Below are the code and all the weights of a small trained network. Each question names an input and a target symbol and asks about switching units off, where a switched-off unit gives its printed mean instead of its output.

import numpy as np


def w(rows, s, z=0):
    codes = np.array(rows[::2]) - 128.0
    scale = np.full(codes.shape[1], s)
    scale[-1] = z or s
    return codes * scale


def softmax(a):
    e = np.exp(a - a.max(-1, keepdims=True))
    return e / e.sum(-1, keepdims=True)


def log_softmax(a):
    a = a - a.max(-1, keepdims=True)
    return a - np.log(np.exp(a).sum(-1, keepdims=True))


def net(x, mask):
    ids = ['ΓΦΨΩβζηθ'.index(c) for c in x.split()]
    T = len(ids)
    res = E[ids] + P[:T]
    u = 0
    for l in range(2):
        r = res
        for j in range(3):
            rows = slice(2 * j, 2 * j + 2)
            q, k, v = (r @ M[l][rows].T for M in (Q, K, V))
            z = softmax(np.where(np.tri(T) > 0, q @ k.T / 2**0.5, -1e9)) @ v
            o = O[l][rows]
            res = res + np.where(mask[u + j], z, o[:, -1]) @ o[:, :-1]
        u += 3
    return log_softmax(res[-1] @ U[:, :-1].T + U[:, -1])


Q, K, V, O = {}, {}, {}, {}
E = w([
[199,127,52],'Γ',
[6,255,49],'Φ',
[113,86,138],'Ψ',
[174,120,125],'Ω',
[62,13,83],'β',
[63,118,229],'ζ',
[192,100,61],'η',
[207,225,185],'θ',
],0.0055)
P = w([
[153,108,137],'0',
[117,123,130],'1',
[98,164,122],'2',
[73,188,105],'3',
[85,189,107],'4',
[79,200,94],'5',
[61,253,79],'6',
],0.0038)
Q[0] = w([
[81,25,128],'0.h1',
[161,233,135],'0.h1',
[181,118,153],'0.h2',
[3,129,150],'0.h2',
[225,57,143],'0.h3',
[19,202,114],'0.h3',
],0.0048)
K[0] = w([
[148,26,208],'0.h1',
[86,219,45],'0.h1',
[92,168,106],'0.h2',
[179,42,235],'0.h2',
[244,26,219],'0.h3',
[12,224,1],'0.h3',
],0.0055)
V[0] = w([
[235,164,174],'0.h1',
[19,124,100],'0.h1',
[2,115,185],'0.h2',
[99,207,220],'0.h2',
[69,210,58],'0.h3',
[96,182,15],'0.h3',
],0.0075)
O[0] = w([
[220,162,201,38],'0.h1',
[35,121,77,228],'0.h1',
[1,111,135,224],'0.h2',
[42,205,223,162],'0.h2',
[85,212,60,248],'0.h3',
[137,190,30,217],'0.h3',
],0.007,0.0015)
Q[1] = w([
[35,245,31],'1.h1',
[60,254,7],'1.h1',
[64,224,74],'1.h2',
[82,213,73],'1.h2',
[108,180,142],'1.h3',
[128,54,129],'1.h3',
],0.0052)
K[1] = w([
[25,253,12],'1.h1',
[37,252,43],'1.h1',
[71,241,67],'1.h2',
[73,207,108],'1.h2',
[105,185,118],'1.h3',
[124,83,129],'1.h3',
],0.0062)
V[1] = w([
[140,202,203],'1.h1',
[235,46,211],'1.h1',
[144,165,36],'1.h2',
[163,24,145],'1.h2',
[143,2,153],'1.h3',
[78,62,218],'1.h3',
],0.0067)
O[1] = w([
[210,242,242,116],'1.h1',
[139,233,46,2],'1.h1',
[192,22,100,157],'1.h2',
[36,196,2,78],'1.h2',
[31,202,39,105],'1.h3',
[13,230,176,124],'1.h3',
],0.0052,0.0085)
U = w([
[217,135,54,158],'Γ',
[166,2,225,34],'Φ',
[92,153,110,55],'Ψ',
[158,170,106,91],'Ω',
[15,83,31,38],'β',
[23,193,223,254],'ζ',
[193,132,51,112],'η',
[221,219,204,229],'θ',
],0.0042,0.00079)

Each question gives the input, a string of symbols that net reads in full, and the target symbol t.
The units are the heads (2 rows each of Q, K, V and O). Each row of codes is followed by its name. A weight is (code - 128) times the scale printed after its matrix; where a second scale follows, it is the last column's (O and U).
mask holds one flag per head, layer by layer. A switched-off head (its flag False) gives its mean, the last column of its rows in O, instead of its output. The means were averaged over made-up inputs and are rounded, as every weight is.
A unit's drop is (log p(t) with every unit on - log p(t) with that unit switched off) / (log p(t) with every unit on - log p(t) with every unit switched off).
The circuit of an input: a set's keep is (log p(t) with only the set's units on - log p(t) with every unit switched off) / (log p(t) with every unit on - log p(t) with every unit switched off). Starting from all 6 units, units are removed one at a time, each time the one whose removal leaves the highest keep (on an exact tie, the one counted first), for as long as the keep stays at least 0.8.
units of the circuit, in order: the units of the circuit, biggest drop first
most important unit: the unit with the biggest drop
which heads matter: for each layer, one digit per head in row order, 1 if its drop is at least 0.15 and else 0, layers parted by /
drop when u is switched off: that unit's drop, to one decimal
input Φ Φ Γ Ψ Ψ, target Φ: most important unit	0.h3
input Φ Ψ η Φ θ β ζ, target Φ: units of the circuit, in order	0.h3, 1.h1, 1.h2, 1.h3
input Φ θ η, target Φ: units of the circuit, in order	0.h3, 1.h1, 1.h3, 1.h2
input ζ Φ Ψ θ Φ β β, target Φ: units of the circuit, in order	1.h1, 0.h3, 1.h2, 1.h3
input Φ η Γ ζ ζ Φ β, target Φ: units of the circuit, in order	0.h3, 1.h1, 1.h2, 1.h3
input θ θ θ, target θ: which heads matter	110 / 100
input Φ Γ η Φ θ η Γ, target Φ: which heads matter	001 / 111
input Ψ Γ Φ β Φ Ω, target Φ: units of the circuit, in order	0.h3, 1.h1, 1.h2, 1.h3
input ζ ζ ζ ζ Ω, target ζ: which heads matter	011 / 011
input β β ζ, target β: drop when 1.h2 is switched off	0.2
input Γ η ζ Φ Φ, target Φ: drop when 1.h3 is switched off	0.3
input Φ ζ Φ Ω Ψ β ζ, target Φ: drop when 1.h3 is switched off	0.2
